Below are the code and all the weights of a small trained network. Each question names an input and a target symbol and asks about switching units off, where a switched-off unit gives its printed mean instead of its output.

import numpy as np


def w(rows, s, z=0):
    codes = np.array(rows[::2]) - 128.0
    scale = np.full(codes.shape[1], s)
    scale[-1] = z or s
    return codes * scale


def norm(h):
    return h / np.sqrt((h * h).mean(-1, keepdims=True) + 1e-5)


def f(y):
    return y / 2 * (1 + np.tanh(0.7978845608 * (y + 0.044715 * y**3)))


def softmax(a):
    e = np.exp(a - a.max(-1, keepdims=True))
    return e / e.sum(-1, keepdims=True)


def log_softmax(a):
    a = a - a.max(-1, keepdims=True)
    return a - np.log(np.exp(a).sum(-1, keepdims=True))


def net(x, mask):
    ids = ['ΓΛΞαβδεηθμπστφψω'.index(c) for c in x.split()]
    T = len(ids)
    res = E[ids] + P[:T]
    u = 0
    for l in range(3):
        r = norm(res)
        for j in range(2):
            rows = slice(2 * j, 2 * j + 2)
            q, k, v = (r @ M[l][rows].T for M in (Q, K, V))
            z = softmax(np.where(np.tri(T) > 0, q @ k.T / 2**0.5, -1e9)) @ v
            o = O[l][rows]
            res = res + np.where(mask[u + j], z, o[:, -1]) @ o[:, :-1]
        u += 2
        y = f(norm(res) @ A[l][:, :-1].T + A[l][:, -1])
        res = res + np.where(mask[u : u + 8], y, B[l][:, -1]) @ B[l][:, :-1]
        u += 8
    return log_softmax(norm(res)[-1] @ U[:, :-1].T + U[:, -1])


Q, K, V, O, A, B = {}, {}, {}, {}, {}, {}
E = w([
[189,173,61,60,110,58,119,122,80,147],'Γ',
[112,112,90,122,94,135,166,135,129,123],'Λ',
[139,179,128,82,205,1,232,178,190,99],'Ξ',
[149,121,24,185,208,141,150,129,168,174],'α',
[130,172,61,208,121,147,51,100,73,92],'β',
[91,96,88,134,101,121,170,135,126,131],'δ',
[72,145,92,110,102,145,138,134,141,129],'ε',
[93,95,173,168,135,76,49,123,195,54],'η',
[217,130,131,186,80,101,133,150,152,160],'θ',
[139,202,173,202,52,101,214,48,133,27],'μ',
[118,162,138,145,94,155,132,81,169,167],'π',
[104,87,138,159,111,118,144,68,150,172],'σ',
[120,86,141,80,90,149,150,114,164,165],'τ',
[174,76,143,81,185,150,122,97,110,68],'φ',
[114,93,141,126,153,137,88,173,86,178],'ψ',
[167,156,145,105,131,191,94,196,107,135],'ω',
],0.0038)
P = w([
[140,110,5,129,128,129,121,124,208,146],'0',
[126,104,58,128,117,138,136,119,183,148],'1',
[129,109,95,127,124,142,134,116,165,154],'2',
[110,111,133,123,103,141,144,122,130,149],'3',
[108,121,181,129,104,141,146,119,109,138],'4',
[106,119,204,125,96,140,152,128,90,124],'5',
[97,132,235,127,87,129,164,134,66,109],'6',
],0.0024)
Q[0] = w([
[2,95,160,114,17,198,230,169,77,150],'0.h1',
[149,167,130,122,151,29,113,136,81,18],'0.h1',
[37,90,196,92,7,150,195,102,54,135],'0.h2',
[166,168,158,138,158,58,116,147,98,43],'0.h2',
],0.0052)
K[0] = w([
[134,128,255,146,124,139,126,120,107,141],'0.h1',
[104,162,84,146,113,84,164,120,141,70],'0.h1',
[128,133,230,120,137,134,126,127,56,117],'0.h2',
[126,133,100,131,114,96,149,83,194,115],'0.h2',
],0.0075)
V[0] = w([
[178,140,180,158,114,138,81,14,221,160],'0.h1',
[45,50,120,156,183,62,104,98,109,125],'0.h1',
[101,183,60,172,72,54,177,69,204,92],'0.h2',
[157,108,145,79,151,153,153,48,122,1],'0.h2',
],0.0022)
O[0] = w([
[129,232,145,249,230,119,193,50,202,38,170],'0.h1',
[137,193,145,74,198,79,148,131,23,238,117],'0.h1',
[48,87,224,147,100,163,203,226,6,41,245],'0.h2',
[122,100,156,188,228,248,125,152,204,227,120],'0.h2',
],0.0017,0.0011)
A[0] = w([
[136,168,114,159,139,84,122,152,69,47,44],'0.n1',
[127,125,132,134,124,136,120,122,117,134,123],'0.n2',
[127,130,126,129,126,124,128,124,131,124,119],'0.n3',
[170,108,97,126,205,89,4,150,157,160,55],'0.n4',
[146,198,105,211,194,127,57,104,42,87,3],'0.n5',
[154,211,139,160,178,141,65,59,158,156,117],'0.n6',
[127,129,122,130,130,119,131,125,137,122,116],'0.n7',
[126,126,128,132,126,129,125,123,128,127,117],'0.n8',
],0.0035,0.0017)
B[0] = w([
[145,82,111,135,100,192,123,59,207,202,26],'0.n1',
[122,128,119,129,124,121,135,139,125,126,116],'0.n2',
[128,125,127,130,128,129,136,120,129,129,112],'0.n3',
[23,100,145,158,108,120,163,182,41,63,70],'0.n4',
[96,31,78,159,26,252,108,74,98,141,3],'0.n5',
[118,66,78,76,79,111,141,177,88,90,65],'0.n6',
[134,123,135,127,124,132,139,113,130,133,113],'0.n7',
[126,125,126,129,127,127,137,125,126,127,110],'0.n8',
],0.0024,0.00046)
Q[1] = w([
[108,111,104,84,83,125,108,86,216,194],'1.h1',
[20,175,250,113,23,87,223,108,117,94],'1.h1',
[159,59,33,84,95,79,84,197,41,175],'1.h2',
[190,156,53,146,253,134,72,69,192,201],'1.h2',
],0.0054)
K[1] = w([
[157,136,142,95,118,179,99,181,89,132],'1.h1',
[121,96,255,80,118,121,118,101,122,158],'1.h1',
[76,169,57,100,89,118,113,213,122,140],'1.h2',
[132,89,7,128,177,115,160,149,111,98],'1.h2',
],0.007)
V[1] = w([
[104,41,22,198,151,13,178,4,117,152],'1.h1',
[163,26,147,13,72,153,156,60,219,189],'1.h1',
[250,3,142,214,91,65,168,159,126,143],'1.h2',
[97,159,84,166,132,132,90,127,250,193],'1.h2',
],0.002)
O[1] = w([
[131,199,251,124,162,166,76,127,49,171,249],'1.h1',
[95,68,164,47,122,187,102,60,185,191,180],'1.h1',
[127,96,165,138,178,106,13,149,151,135,143],'1.h2',
[122,140,241,132,95,112,149,71,123,101,159],'1.h2',
],0.0027,0.0019)
A[1] = w([
[111,81,92,169,152,78,187,69,114,151,69],'1.n1',
[254,93,127,196,104,81,95,154,126,157,2],'1.n2',
[162,159,71,125,130,85,118,157,87,89,95],'1.n3',
[169,135,84,147,155,102,127,137,114,95,64],'1.n4',
[165,128,160,109,150,152,27,174,92,153,26],'1.n5',
[224,53,152,95,245,143,73,100,83,81,36],'1.n6',
[179,110,91,76,95,202,79,197,151,118,62],'1.n7',
[144,98,181,133,88,122,144,112,111,128,83],'1.n8',
],0.0043,0.003)
B[1] = w([
[145,202,104,48,76,163,94,152,249,91,119],'1.n1',
[162,71,196,191,50,79,193,128,97,240,109],'1.n2',
[115,84,232,34,118,185,128,72,156,190,115],'1.n3',
[47,134,207,56,75,169,165,73,174,171,94],'1.n4',
[93,106,62,87,56,109,173,161,205,113,142],'1.n5',
[220,68,99,113,186,116,209,73,80,70,252],'1.n6',
[192,251,228,126,127,172,84,157,117,64,122],'1.n7',
[49,221,64,138,155,152,116,107,152,75,129],'1.n8',
],0.0027,0.0021)
Q[2] = w([
[108,91,115,54,47,14,194,40,233,82],'2.h1',
[5,177,50,97,92,108,208,241,35,85],'2.h1',
[97,87,167,100,237,204,161,96,178,227],'2.h2',
[221,155,30,132,56,43,9,212,123,47],'2.h2',
],0.0027)
K[2] = w([
[150,118,229,97,3,134,154,125,77,95],'2.h1',
[108,73,199,230,133,37,67,78,186,87],'2.h1',
[149,34,156,44,188,122,211,89,71,101],'2.h2',
[119,186,15,177,120,118,73,197,160,145],'2.h2',
],0.0035)
V[2] = w([
[162,192,21,193,168,179,209,95,167,238],'2.h1',
[134,109,180,134,181,134,147,163,23,139],'2.h1',
[92,56,127,125,179,143,91,85,128,139],'2.h2',
[14,100,123,122,134,205,136,158,251,228],'2.h2',
],0.0014)
O[2] = w([
[138,128,121,189,82,173,129,108,1,104,248],'2.h1',
[89,124,90,108,79,117,108,102,174,97,153],'2.h1',
[152,63,107,98,136,127,115,123,147,102,156],'2.h2',
[93,85,229,50,43,116,99,141,170,139,134],'2.h2',
],0.0019,0.0011)
A[2] = w([
[255,202,76,31,127,102,73,57,128,244,21],'2.n1',
[154,115,145,113,198,97,97,154,179,151,1],'2.n2',
[161,85,217,75,84,76,116,154,29,49,114],'2.n3',
[114,109,136,125,138,123,114,150,111,147,127],'2.n4',
[210,168,179,149,168,112,74,46,200,140,93],'2.n5',
[141,90,84,176,221,228,114,151,175,242,42],'2.n6',
[128,128,128,129,127,128,129,128,128,128,127],'2.n7',
[134,39,110,48,108,169,186,177,149,102,103],'2.n8',
],0.0034,0.0039)
B[2] = w([
[117,202,100,162,121,71,94,79,119,101,138],'2.n1',
[2,151,171,141,56,149,181,120,106,95,7],'2.n2',
[124,135,64,150,146,138,121,116,166,151,230],'2.n3',
[137,124,120,121,129,130,109,133,130,129,135],'2.n4',
[96,133,95,96,123,144,162,182,57,126,125],'2.n5',
[84,169,85,180,167,161,153,130,167,173,203],'2.n6',
[128,128,128,128,128,128,128,128,128,128,126],'2.n7',
[115,163,131,150,140,130,140,114,67,133,169],'2.n8',
],0.0049,0.0011)
U = w([
[151,224,69,110,112,39,71,47,103,143,208],'Γ',
[86,106,119,170,132,113,154,206,92,79,38],'Λ',
[134,166,178,56,184,37,206,186,180,136,80],'Ξ',
[77,164,58,179,190,183,158,123,210,204,191],'α',
[120,84,83,184,48,217,36,70,63,110,79],'β',
[151,77,24,85,56,116,147,103,248,106,107],'δ',
[82,188,254,156,189,122,99,113,26,151,36],'ε',
[78,67,159,173,157,68,39,145,190,59,166],'η',
[212,82,180,195,57,74,152,150,130,209,161],'θ',
[118,193,177,211,80,150,202,65,160,22,96],'μ',
[67,134,90,64,39,157,228,153,50,128,150],'π',
[135,128,127,109,118,129,126,127,129,126,6],'σ',
[81,85,219,43,112,186,115,42,172,182,154],'τ',
[203,55,99,97,212,143,166,70,83,80,213],'φ',
[98,66,83,74,139,95,57,213,54,203,91],'ψ',
[210,196,152,76,115,193,67,218,159,93,143],'ω',
],0.0063,0.0019)

Each question gives the input, a string of symbols that net reads in full, and the target symbol t.
The units are the heads (2 rows each of Q, K, V and O) and the neurons (one row each of A and B). Each row of codes is followed by its name. A weight is (code - 128) times the scale printed after its matrix; where a second scale follows, it is the last column's (O, A, B and U).
mask holds one flag per unit, layer by layer, with each layer's heads first. A switched-off unit (its flag False) gives its mean, the last column of its rows in O or B, instead of its output. The means were averaged over made-up inputs and are rounded, as every weight is.
A unit's drop is (log p(t) with every unit on - log p(t) with that unit switched off) / (log p(t) with every unit on - log p(t) with every unit switched off).
The circuit of an input: a set's keep is (log p(t) with only the set's units on - log p(t) with every unit switched off) / (log p(t) with every unit on - log p(t) with every unit switched off). Starting from the 12 units with the biggest drops (on a tie, the unit counted first), units are removed one at a time, each time the one whose removal leaves the highest keep (on an exact tie, the one counted first), for as long as the keep stays at least 0.8.
circuit, biggest first: the units of the circuit, biggest drop first
unit that matters most: the unit with the biggest drop
k most important neurons of layer l: the k neurons of layer l with the biggest drops, biggest first
heads that matter: for each layer, one digit per head in row order, 1 if its drop is at least 0.15 and else 0, layers parted by /
drop of u: that unit's drop, to one decimal
input δ Λ φ ψ η τ, target Γ: circuit, biggest first : 0.h2, 2.n1
input φ α σ π θ π ε, target μ: unit that matters most : 0.h1
input Ξ β φ ω φ ε, target δ: circuit, biggest first : 0.h2, 1.h1
input θ Ξ φ ε τ, target α: heads that matter : 01 / 00 / 00
input δ μ θ φ Λ π ε, target μ: heads that matter : 10 / 10 / 00
input φ α Λ, target α: circuit, biggest first : 0.h2, 2.n6
input σ ε μ ω α ω ε, target δ: circuit, biggest first : 1.h1, 0.h2
input φ α ψ σ Λ σ Λ, target ε: circuit, biggest first : 0.h1, 1.n6, 1.h1
input η α Λ, target Ξ: 2 most important neurons of layer 1 : 1.n6, 1.n7
input Γ φ σ Γ β ε π, target μ: circuit, biggest first : 1.h1, 0.h1
input φ ω π, target δ: heads that matter : 00 / 10 / 00
input Γ Γ Γ β η τ ε, target τ: circuit, biggest first : 1.h1, 0.h2
input σ θ β η θ ε, target η: heads that matter : 00 / 01 / 00
input ω φ δ, target δ: circuit, biggest first : 1.n1
input δ τ Λ φ ω Λ, target δ: circuit, biggest first : 1.h1, 0.h2
input θ Γ δ, target η: heads that matter : 01 / 01 / 00
input μ β μ δ, target Λ: heads that matter : 01 / 00 / 00
input φ π δ, target α: circuit, biggest first : 1.n6, 2.n6, 0.h2
input α α ε, target π: circuit, biggest first : 0.h2, 1.h2
input ω τ ψ Λ ε, target Γ: circuit, biggest first : 0.h2
input θ θ π Λ Λ, target μ: heads that matter : 10 / 00 / 00
input η η ε, target Ξ: heads that matter : 00 / 00 / 10
input φ ε μ δ, target Λ: heads that matter : 01 / 10 / 00
input θ Γ β φ σ Γ Λ, target ε: 2 most important neurons of layer 2 : 2.n6, 2.n3
input Γ τ θ ε, target τ: drop of 1.h1 : 0.9
input ψ Γ ε, target Γ: drop of 2.n1 : 0.2
input ε Γ η φ δ, target α: circuit, biggest first : 0.h2
input φ ψ ε ψ δ Λ, target Γ: drop of 0.h2 : 0.7
input Λ ε ε, target π: drop of 0.h2 : 0.7
